[ -5  -8 -49  -4   2  17 -33  25  47 -21  -3  -2   0   7 -63   3 -86  16
  10   3] -> mati
[ 14  16 -12 -56 -35  54 -16  13   5 -20  -9 -59   0 -17  -2 -17 -44  33
 -15  24] -> fizul
[  3 -19 -54 -18  -5  38 -34   9  36 -22  -7 -20  -9  10 -17 -22 -82  16
  -9  11] -> Miti
[-11  56  -1 -30   1  64   6  52  29  -5  11 -20  34 -12   1  39 -25  16
  13  19] -> tun
[  3 -19 -54 -18  -5  38 -34   9  36 -22  -7 -20  -9  10 -17 -31 -75   4
 -15  17] -> kob
[ -1   4   1  -2  27  19  36  24  55  27  -1 -15  37 -30 -58 -35 -17  35
  34   8] -> dukug
[  3 -19 -54 -18  -5  38 -34   9  36 -22  -7 -20  -9  10 -17 -24 -82  14
   1   8] -> makep
[  2 -22 -61 -14  10  36 -25   6  41 -14  -4 -16  -6  23 -16 -31 -74   5
 -16  19] -> Laruz
[ -5  -8 -49  -4   2  40 -33  25  47 -21  -3  -2   0   7 -23   3 -86  16
  10   3] -> vipa
present: [  6  41 -13]
no
len: [-11  56  -1 -30   1  64   6  52  29  -5]
10
len: [ 14  16 -12 -56 -35  54 -16  13   5 -20]
10
present: [-22  -7 -20]
yes
present: [10 -9]
no

[ -6 -11 -23   9 -19 -12 -18 -34 -16 -24 -12  -2 -17 -24 -22  -9 -15 -26
 -36 -30 -23] : zat
[ -3  -3 -12  -9 -11 -11  -3 -11  -3 -12  -3  -3  -3  -3 -11  -3  -3 -12
 -12 -12 -12] : dule
[ 42  41 -68 -53 -70 -69  50 -52  51 -68  48  38  50  53 -69  42  48 -65
 -11 -23 -36] : zalod
[ 42  41 -68 -53 -70 -69  50 -52  51 -68  48  38  50  53 -69  42  48 -65
 -47 -60 -66] : bozum
[ -8 -12 -22 -10 -21 -16 -14 -26 -12 -22 -12  -9 -13 -15 -21 -13 -14 -23
 -24 -23 -22] : Rudo
[-69 -67  84  38  82  76 -66  68 -68  83 -68 -66 -68 -65  82 -64 -67  85
  79  84  85] : Pubuv
[ -8 -15 -12 -28 -16 -13  -6 -10  -1 -10  -8 -16  -6   2 -12 -16  -9 -10
   9   0 -11] : Vaz
[ -8 -15 -12 -28 -16 -13  -6 -10  -1 -10  -8 -16  -6  -9 -18 -11 -10 -20
 -23 -20 -22] : kopo
len: [ -8 -12 -22 -10 -21 -16 -14 -26 -12 -22 -12  -9 -13]
13
present: [-64 -67  85  79]
yes
present: [ 48 -65]
yes
present: [-16 -13]
yes

[ 12  20  24 -22]  Sez
[-37 -28 -29  21]  Pir
[ 59  76  66 -21]  meb
[ -8  -3  -8 -15]  kubug
[-11   0   1   5]  zeti
present: [-37 -28 -29  21]
yes
present: [-21  66  76  59]
no
present: [ 12  20  24 -22]
yes
present: [1 5]
yes
len: [-37 -28 -29]
3
present: [-29 -28]
no

[-17   7  -4  -5 -13  15  -9 -17  -3  -7   3   2  -3  18   7 -26 -19  18
   3   8  13  -4 -33  32  12  15  61 -11   3  12   8  23  -5   2   3  -5
  31 -11   0 -11 -13 -10  10  -4   7  -6 -16  -1 -10  -3  19   7  16 -16] : zeriv
[-17   7  -4  -5 -13  15  -9 -17  -3  -7   3   2  -3  18   7 -26 -19  18
   3   8  12  -4 -33  32  12  15  61 -11   3  12   8  23  -5  34   7  -5
  31 -11   0 -19 -13 -10  10  -4   7  -6 -16  -1 -10  -3  19   7  14 -16] : fodon
[-17  78  -3  -4 -13  14 -10 -14  -2  -7   3   1  -4  27   9 -25 -18  17
   3   9  12  -4 -32  32   9  12  13  -1   4   3   8  23   0  -1   2   2
  29 -21   0 -18  10 -11   9  -4   7  -6 -16  -2  -8  -3  11   7  23 -18] : suf
[-17  85  -4  -4 -13  14 -10 -17  -3  -7   2   1  -4  30   8 -26 -19  17
   2   9  12  -4 -33  32   9  12  13  -4   3   5   8  23  -5  -1   2  -2
  29 -20   0 -19  11 -11   9  -4   7  -6 -16  -2  -7  -3  11   7  24 -17] : Gage
[-16  27  -3  -2 -11  16 -10  -9  -1  -5   5   4  -4  26  15 -23 -18  17
   3  10  12  -4 -16  33   9  13  14  -8   5   2   9  23   6   0   2   7
  29 -20   0 -11  -3 -10  10  -4   8  -5 -15  -2  -8  -2  11   8  17 -18] : gevag
[-16   7  -4  -4 -12  20 -10 -17  -3  -6  11   7  -4  18   8 -26 -19  19
   7   8  13  -4   1  33  10  15  35 -11   4   2   9  24  -5  28   3  -4
  30 -19   1 -16 -13  -7  10  -4   7  -6 -12  -2 -10  -3  13   7  14 -18] : piti
[-16  38  -3  -4 -12  16  -9 -14  -3  -6   3   3  -3  34   8 -25 -17  17
   3  10  13  -4 -32  32  10  13  19  -9   4   9   8  23  -4   4   6   2
  30 -13   0 -18   4 -10  10  -4   7  -5 -16  -2  -6  -2  13   9  18 -16] : Bik
[-16  10  -4  -4 -13  17  -9 -16  -3  -6   4   5  -2  25   8 -26 -18  19
   4   9  13  -4 -31  32  11  14  44 -11   4  10   9  24  -5  23   9  -3
  32 -10   0 -18 -11  -8  10  -4   7  -5 -15  -1  -8  -3  17   9  15 -16] : falap
[-17   7  -4  -4 -12  17 -10 -17  -3  -7  10   4  -4  18  13 -26 -19  17
   4   8  12  -4  48  33   9  12  13 -11   4   2   9  23  -4   0   1  -4
  29 -21   1 -13 -13 -11   9  -4   7  -6 -12  -2 -10  -3  11   6  14 -18] : Sebot
present: [17  3 10]
yes
present: [-7 11]
no
present: [ -2  32 -10]
no

[-28 -21  -9  41 -34  11  39] -> Suvi
[-33  72   2  11 -38  -3  20] -> kan
[-33  71   8  24 -39  28  38] -> vini
[ 10 -94  -4  32  -4  30   8] -> kesun
len: [-33  71   8  24 -39  28  38]
7
len: [ 10 -94  -4]
3
present: [ 11 -38]
yes
len: [-33]
1

[  4   9  22   2 -15] = zom
[15  2 75 20 19] = zifu
[ -9   3  29 -23  21] = buni
[  1  -6  32  -3 -18] = pid
[ -1   2  -1   6 -15] = Kivem
[-13   4   1 -19 -42] = garol
[11 11 -9 15 10] = Noro
[ -5  -5  10 -14 -47] = roke
[-12  20   4  -6 -18] = zemi
[ 1 10 21 23  6] = gomut
present: [21 23]
yes
len: [  4   9  22   2 -15]
5
present: [-18  -6   4  20 -12]
no

[ 91 -92  91  91 -92  91 -92 -92]  zime
[ 47 -46  47  47 -46  47 -46 -46]  Nida
[ 8 -7  8  8 -7  8 -7 -7]  giluv
[10 -9 10 10 -9 10 -9 -9]  rusa
[-74 -92  91  91 -92  91 -92 -92]  Tosa
[-29  29 -29 -29  29 -29  29  29]  molot
[ 29 -28  29  29 -28  29 -28 -28]  zuka
len: [ 91 -92  91  91 -92  91]
6
present: [11 10]
no
present: [29 29]
yes
len: [10 -9 10 10 -9]
5
present: [ 29 -28  29 -28]
yes
len: [-74 -92  91  91 -92  91 -92 -92]
8

[ 17 -53  31  72  15 -31] = Rab
[  1  50 -66 -57  -6  19] = Ratul
[ 26  17 -91  21  21 -20] = Nav
[-15  52 -33 -73 -16  31] = nudi
len: [ 26  17 -91]
3
len: [ 26  17 -91  21  21]
5
present: [ 52 -15]
no

[-25  25  17 -64  48] = til
[-25  25  -1  24 -45] = bofog
[-25  25  -1  24  -8] = roza
present: [ -8  24  -1  25 -25]
no
len: [-25  25  17]
3
len: [-25  25  17 -64]
4
present: [25 -1]
yes
len: [-25  25]
2

